Below is a small trained network, with its code and all its weights. Each question gives an input and a target symbol and asks what happens when units are switched off, that is, made to give their printed mean instead of their output.

import numpy as np


def w(rows, s, z=0):
    codes = np.array(rows[::2]) - 128.0
    scale = np.full(codes.shape[1], s)
    scale[-1] = z or s
    return codes * scale


def norm(h):
    return h / np.sqrt((h * h).mean(-1, keepdims=True) + 1e-5)


def f(y):
    return y / 2 * (1 + np.tanh(0.7978845608 * (y + 0.044715 * y**3)))


def softmax(a):
    e = np.exp(a - a.max(-1, keepdims=True))
    return e / e.sum(-1, keepdims=True)


def log_softmax(a):
    a = a - a.max(-1, keepdims=True)
    return a - np.log(np.exp(a).sum(-1, keepdims=True))


def net(x, mask):
    ids = ['ΔΞΨζηλ'.index(c) for c in x.split()]
    T = len(ids)
    res = E[ids] + P[:T]
    u = 0
    for l in range(3):
        q, k, v = (norm(res) @ M[l].T for M in (Q, K, V))
        z = softmax(np.where(np.tri(T) > 0, q @ k.T / 3**0.5, -1e9)) @ v
        res = res + np.where(mask[u], z, O[l][:, -1]) @ O[l][:, :-1]
        u += 1
        y = f(norm(res) @ A[l][:, :-1].T + A[l][:, -1])
        res = res + np.where(mask[u : u + 4], y, B[l][:, -1]) @ B[l][:, :-1]
        u += 4
    return log_softmax(norm(res)[-1] @ U[:, :-1].T + U[:, -1])


Q, K, V, O, A, B = {}, {}, {}, {}, {}, {}
E = w([
[203,92,113,133],'Δ',
[134,164,190,224],'Ξ',
[250,68,189,135],'Ψ',
[206,40,131,52],'ζ',
[130,15,116,113],'η',
[97,159,116,169],'λ',
],0.016)
P = w([
[101,200,113,149],'0',
[83,108,184,181],'1',
[21,141,186,128],'2',
[65,96,158,72],'3',
[160,2,165,240],'4',
[178,54,183,246],'5',
],0.0073)
Q[0] = w([
[148,254,12,89],'0.h0',
[155,195,104,148],'0.h0',
[135,60,27,122],'0.h0',
],0.0064)
K[0] = w([
[206,254,127,227],'0.h0',
[76,148,22,86],'0.h0',
[30,112,222,164],'0.h0',
],0.0057)
V[0] = w([
[163,190,118,158],'0.h0',
[126,86,28,75],'0.h0',
[12,156,195,93],'0.h0',
],0.011)
O[0] = w([
[50,110,121,64,63],'0.h0',
[179,217,75,121,160],'0.h0',
[254,182,155,150,2],'0.h0',
],0.0093,0.0072)
A[0] = w([
[138,40,78,173,1],'0.n0',
[103,136,201,182,140],'0.n1',
[254,155,212,208,142],'0.n2',
[168,167,135,79,8],'0.n3',
],0.009,0.00085)
B[0] = w([
[2,207,158,204,253],'0.n0',
[155,31,79,56,163],'0.n1',
[67,107,115,190,227],'0.n2',
[93,71,112,126,113],'0.n3',
],0.0071,0.0054)
Q[1] = w([
[121,130,101,153],'1.h0',
[144,183,55,169],'1.h0',
[105,1,144,174],'1.h0',
],0.0087)
K[1] = w([
[182,198,92,86],'1.h0',
[160,95,210,80],'1.h0',
[82,117,1,41],'1.h0',
],0.0068)
V[1] = w([
[82,198,50,88],'1.h0',
[196,254,148,206],'1.h0',
[238,69,137,68],'1.h0',
],0.0088)
O[1] = w([
[181,255,102,194,146],'1.h0',
[104,131,110,69,5],'1.h0',
[44,195,247,154,99],'1.h0',
],0.01,0.013)
A[1] = w([
[100,140,149,89,16],'1.n0',
[126,103,147,66,2],'1.n1',
[252,48,84,57,83],'1.n2',
[129,63,140,68,84],'1.n3',
],0.011,0.0044)
B[1] = w([
[185,107,161,87,90],'1.n0',
[162,122,147,180,100],'1.n1',
[114,141,139,245,252],'1.n2',
[118,27,156,137,150],'1.n3',
],0.012,0.0035)
Q[2] = w([
[139,137,253,183],'2.h0',
[113,114,151,186],'2.h0',
[36,115,109,66],'2.h0',
],0.011)
K[2] = w([
[129,197,24,181],'2.h0',
[114,77,135,254],'2.h0',
[161,77,123,125],'2.h0',
],0.012)
V[2] = w([
[134,104,2,49],'2.h0',
[248,107,110,100],'2.h0',
[109,100,206,141],'2.h0',
],0.0077)
O[2] = w([
[75,147,2,97,3],'2.h0',
[186,124,25,212,39],'2.h0',
[131,66,153,135,131],'2.h0',
],0.0097,0.0031)
A[2] = w([
[109,254,59,118,91],'2.n0',
[138,185,81,175,176],'2.n1',
[135,183,121,52,4],'2.n2',
[237,154,179,166,112],'2.n3',
],0.009,0.0038)
B[2] = w([
[159,96,195,205,138],'2.n0',
[254,213,126,186,225],'2.n1',
[137,76,10,104,103],'2.n2',
[24,119,135,151,255],'2.n3',
],0.0088,0.0036)
U = w([
[2,132,9,94,252],'Δ',
[63,68,98,34,175],'Ξ',
[66,53,109,34,135],'Ψ',
[82,221,223,89,153],'ζ',
[183,167,83,83,141],'η',
[184,152,80,124,30],'λ',
],0.0073,0.0016)

Each question gives the input, a string of symbols that net reads in full, and the target symbol t.
The units are the heads (3 rows each of Q, K, V and O) and the neurons (one row each of A and B). Each row of codes is followed by its name. A weight is (code - 128) times the scale printed after its matrix; where a second scale follows, it is the last column's (O, A, B and U).
mask holds one flag per unit, layer by layer, with each layer's heads first. A switched-off unit (its flag False) gives its mean, the last column of its rows in O or B, instead of its output. The means were averaged over made-up inputs and are rounded, as every weight is.
A unit's drop is (log p(t) with every unit on - log p(t) with that unit switched off) / (log p(t) with every unit on - log p(t) with every unit switched off).
The circuit of an input: a set's keep is (log p(t) with only the set's units on - log p(t) with every unit switched off) / (log p(t) with every unit on - log p(t) with every unit switched off). Starting from the 12 units with the biggest drops (on a tie, the unit counted first), units are removed one at a time, each time the one whose removal leaves the highest keep (on an exact tie, the one counted first), for as long as the keep stays at least 0.8.
circuit, biggest first: the units of the circuit, biggest drop first
unit that matters most: the unit with the biggest drop
top k neurons: the k neurons with the biggest drops, biggest first
k most important neurons of layer l: the k neurons of layer l with the biggest drops, biggest first
drop of u: that unit's drop, to one decimal
input λ Ξ ζ, target λ: unit that matters most -> 0.n1
input Ξ Ψ Δ, target Ξ: circuit, biggest first -> (0.h0; 1.h0)
input Δ λ Δ η, target λ: circuit, biggest first -> (1.h0; 0.h0)
input Ξ Ξ λ, target Ξ: circuit, biggest first -> (0.h0; 1.h0)
input ζ ζ ζ Δ, target ζ: circuit, biggest first -> (1.h0; 0.h0; 0.n2)
input Δ Δ ζ λ, target λ: circuit, biggest first -> (1.h0; 2.n1; 0.n0; 2.n3)
input Δ Δ Δ, target Δ: circuit, biggest first -> (1.h0; 2.h0)
input ζ Δ ζ, target ζ: 3 most important neurons of layer 0 -> (0.n0; 0.n1; 0.n3)
input ζ λ Ψ λ Ξ Δ, target ζ: circuit, biggest first -> (1.h0; 0.n0; 0.h0; 2.h0)
input ζ ζ η, target ζ: top 2 neurons -> (0.n0; 0.n2)
input Ξ ζ η Ξ, target Ψ: 3 most important neurons of layer 0 -> (0.n1; 0.n0; 0.n2)
input Ψ Δ Ψ Ξ, target Ξ: drop of 1.h0 -> 0.1
input Δ ζ η η, target λ: drop of 0.h0 -> 1.2
input Ψ λ Ξ, target Ψ: drop of 1.h0 -> 0.2
input Ψ Δ λ, target Ψ: most important neuron of layer 0 -> (0.n0)
input ζ Δ η, target ζ: 2 most important neurons of layer 0 -> (0.n0; 0.n2)
